Below is a small trained network, with its code and all its weights. Each question gives an input and a class and asks what happens when units are switched off, that is, made to give their printed mean instead of their output.

import numpy as np


def w(rows, s, z=0):
    codes = np.array(rows[::2]) - 128.0
    scale = np.full(codes.shape[1], s)
    scale[-1] = z or s
    return codes * scale


def f(y):
    return y / 2 * (1 + np.tanh(0.7978845608 * (y + 0.044715 * y**3)))


def log_softmax(a):
    a = a - a.max(-1, keepdims=True)
    return a - np.log(np.exp(a).sum(-1, keepdims=True))


def net(x, mask):
    res = np.array(x, float).reshape(1, 7) / 4 @ E
    y = f(res @ A[0][:, :-1].T + A[0][:, -1])
    res = res + np.where(mask, y, B[0][:, -1]) @ B[0][:, :-1]
    return log_softmax(res[-1] @ U[:, :-1].T + U[:, -1])


A, B = {}, {}
E = w([
[120,34,122,124,229,101,114,156],'x0',
[36,184,52,213,179,141,32,123],'x1',
[128,125,132,127,130,140,128,132],'x2',
[101,155,224,90,104,93,21,211],'x3',
[103,194,203,163,215,122,217,135],'x4',
[3,113,125,45,114,141,159,95],'x5',
[80,77,143,208,65,122,165,169],'x6',
],0.0074)
A[0] = w([
[162,100,25,209,175,158,190,32,53],'N1',
[158,55,52,91,73,156,68,133,26],'N2',
[105,188,228,129,201,145,166,139,53],'N3',
[177,91,181,91,86,95,189,111,55],'N4',
[137,70,50,90,63,135,68,124,68],'N5',
[82,213,48,216,207,104,81,150,64],'N6',
[108,129,220,104,112,112,51,163,10],'N7',
[167,125,150,90,91,97,186,146,55],'N8',
[221,89,156,93,122,145,166,172,104],'N9',
[221,178,104,51,218,135,70,90,92],'N10',
[20,93,132,79,103,155,173,92,57],'N11',
[102,252,175,145,38,195,145,70,68],'N12',
[115,79,124,122,168,115,126,159,66],'N13',
[146,107,54,141,131,150,193,83,28],'N14',
[134,59,64,132,87,83,79,114,91],'N15',
[98,191,149,163,211,100,231,141,53],'N16',
[181,114,165,67,97,134,182,145,40],'N17',
[110,142,149,132,132,115,109,127,54],'N18',
[222,126,162,220,138,127,118,139,89],'N19',
[159,85,101,118,92,114,84,95,39],'N20',
[125,20,128,116,237,117,125,155,42],'N21',
[79,59,167,212,59,122,138,138,47],'N22',
[103,182,204,143,142,70,32,210,83],'N23',
[10,107,119,63,112,152,139,105,67],'N24',
[166,248,126,134,20,174,136,130,64],'N25',
[175,177,118,24,197,136,105,41,61],'N26',
[162,116,169,82,121,87,162,96,98],'N27',
[114,19,172,144,209,138,103,149,81],'N28',
[147,132,68,179,147,170,197,44,48],'N29',
[69,193,62,193,137,166,54,96,17],'N30',
[102,193,210,181,207,101,202,147,47],'N31',
[126,80,113,110,203,90,97,178,107],'N32',
[224,154,89,220,119,108,70,156,101],'N33',
[100,40,155,254,58,104,188,189,64],'N34',
[112,153,193,91,119,95,74,188,11],'N35',
[217,137,127,190,147,137,134,181,42],'N36',
],0.0095,0.013)
B[0] = w([
[160,88,129,37,50,116,179,236,255],'N1',
[204,163,160,150,37,169,6,75,174],'N2',
[177,153,133,129,35,168,71,82,192],'N3',
[89,34,177,168,177,172,54,137,197],'N4',
[182,159,178,164,52,142,88,83,199],'N5',
[83,25,211,177,169,187,98,116,240],'N6',
[170,61,112,60,107,149,153,206,158],'N7',
[105,60,143,162,207,155,79,144,164],'N8',
[70,82,164,159,164,187,114,96,218],'N9',
[47,220,103,185,117,146,163,217,210],'N10',
[113,197,146,47,216,112,60,105,186],'N11',
[190,90,36,179,178,2,125,135,217],'N12',
[165,122,86,140,167,123,116,131,127],'N13',
[161,69,147,59,136,138,112,234,156],'N14',
[173,164,145,154,92,161,96,95,188],'N15',
[210,143,144,142,22,171,25,74,221],'N16',
[75,42,163,155,172,153,79,128,175],'N17',
[145,138,111,96,171,108,28,181,108],'N18',
[90,175,160,7,211,105,143,35,195],'N19',
[164,149,106,114,120,128,1,130,131],'N20',
[184,79,38,171,163,11,123,77,181],'N21',
[120,213,92,153,182,127,37,238,157],'N22',
[176,73,99,40,72,172,219,210,234],'N23',
[121,191,191,32,231,82,142,46,191],'N24',
[188,90,19,175,190,35,157,114,211],'N25',
[50,213,111,188,126,133,117,236,181],'N26',
[82,77,131,151,158,182,73,134,183],'N27',
[168,108,52,179,150,48,142,130,186],'N28',
[190,90,132,48,102,137,149,231,204],'N29',
[68,7,197,180,198,188,58,132,185],'N30',
[164,165,112,128,31,154,16,46,219],'N31',
[187,144,80,170,149,91,185,101,186],'N32',
[82,181,166,40,179,86,140,28,215],'N33',
[39,253,75,175,128,148,115,231,221],'N34',
[149,72,118,48,98,128,136,204,151],'N35',
[91,157,181,42,176,93,73,80,152],'N36',
],0.0084,0.0065)
U = w([
[76,14,181,165,170,170,101,128,104],'0',
[183,80,131,9,75,129,170,219,105],'1',
[195,169,148,136,31,146,77,71,114],'2',
[93,190,162,2,206,80,144,62,100],'3',
[196,90,60,195,164,7,162,117,114],'4',
[47,238,110,183,119,135,134,236,101],'5',
[117,116,147,134,103,124,184,106,253],'6',
],0.0084,0.026)

Each question gives the input, the list of numbers given to net, and the class t.
The units are the neurons (one row each of A and B). Each row of codes is followed by its name. A weight is (code - 128) times the scale printed after its matrix; where a second scale follows, it is the last column's (A, B and U).
mask holds one flag per neuron, in row order. A switched-off neuron (its flag False) gives its mean, the last column of its row in B, instead of its output. The means were averaged over made-up inputs and are rounded, as every weight is.
A unit's drop is (log p(t) with every unit on - log p(t) with that unit switched off) / (log p(t) with every unit on - log p(t) with every unit switched off).
The circuit of an input: a set's keep is (log p(t) with only the set's units on - log p(t) with every unit switched off) / (log p(t) with every unit on - log p(t) with every unit switched off). Starting from the 12 units with the biggest drops (on a tie, the unit counted first), units are removed one at a time, each time the one whose removal leaves the highest keep (on an exact tie, the one counted first), for as long as the keep stays at least 0.8.
units of the circuit, in order: the units of the circuit, biggest drop first
most important unit: the unit with the biggest drop
k most important neurons: the k neurons with the biggest drops, biggest first
drop when u is switched off: that unit's drop, to one decimal
input [-5,6,-4,5,8,-5,-5], class 2: units of the circuit, in order -> (N31)
input [-7,-6,8,-6,1,2,-8], class 5: 2 most important neurons -> (N26, N10)
input [8,-5,2,3,1,6,-2], class 4: units of the circuit, in order -> (N21, N28)
input [-2,-3,-1,-6,5,2,3], class 1: units of the circuit, in order -> (N29, N1)
input [-8,-1,-4,6,2,-8,-6], class 3: 2 most important neurons -> (N33, N19)
input [1,8,4,8,5,7,-1], class 0: 2 most important neurons -> (N6, N30)
input [-2,5,2,4,8,-6,-2], class 2: 3 most important neurons -> (N31, N3, N16)
input [8,2,-3,-7,7,4,-4], class 4: 4 most important neurons -> (N21, N28, N23, N32)
input [2,1,-8,2,-6,1,8], class 5: 2 most important neurons -> (N34, N22)
input [6,1,-2,1,2,-5,-4], class 4: 2 most important neurons -> (N21, N32)
input [8,-6,0,-2,5,-6,4], class 4: 2 most important neurons -> (N21, N28)
input [-1,-4,-3,7,1,5,6], class 1: 2 most important neurons -> (N23, N7)
input [-6,5,5,-6,-4,5,-2], class 1: 2 most important neurons -> (N1, N29)
input [4,-5,7,6,0,7,4], class 3: most important unit -> N24
input [-8,6,-5,-1,-2,1,8], class 4: 2 most important neurons -> (N12, N25)
input [8,3,4,0,2,-5,-7], class 4: 4 most important neurons -> (N21, N32, N28, N34)
input [-6,-8,-1,-3,-7,1,7], class 0: units of the circuit, in order -> (N4, N17)
input [5,-5,1,-5,-1,-4,-7], class 5: units of the circuit, in order -> (N10, N26)
input [-4,8,-4,-7,-4,3,0], class 0: drop when N6 is switched off -> 0.4
input [-5,2,6,-5,-4,-8,-5], class 3: units of the circuit, in order -> (N33)
input [-8,3,3,-3,7,5,1], class 4: drop when N25 is switched off -> 0.3
input [-3,0,-5,-4,-8,2,7], class 2: drop when N2 is switched off -> 0.2
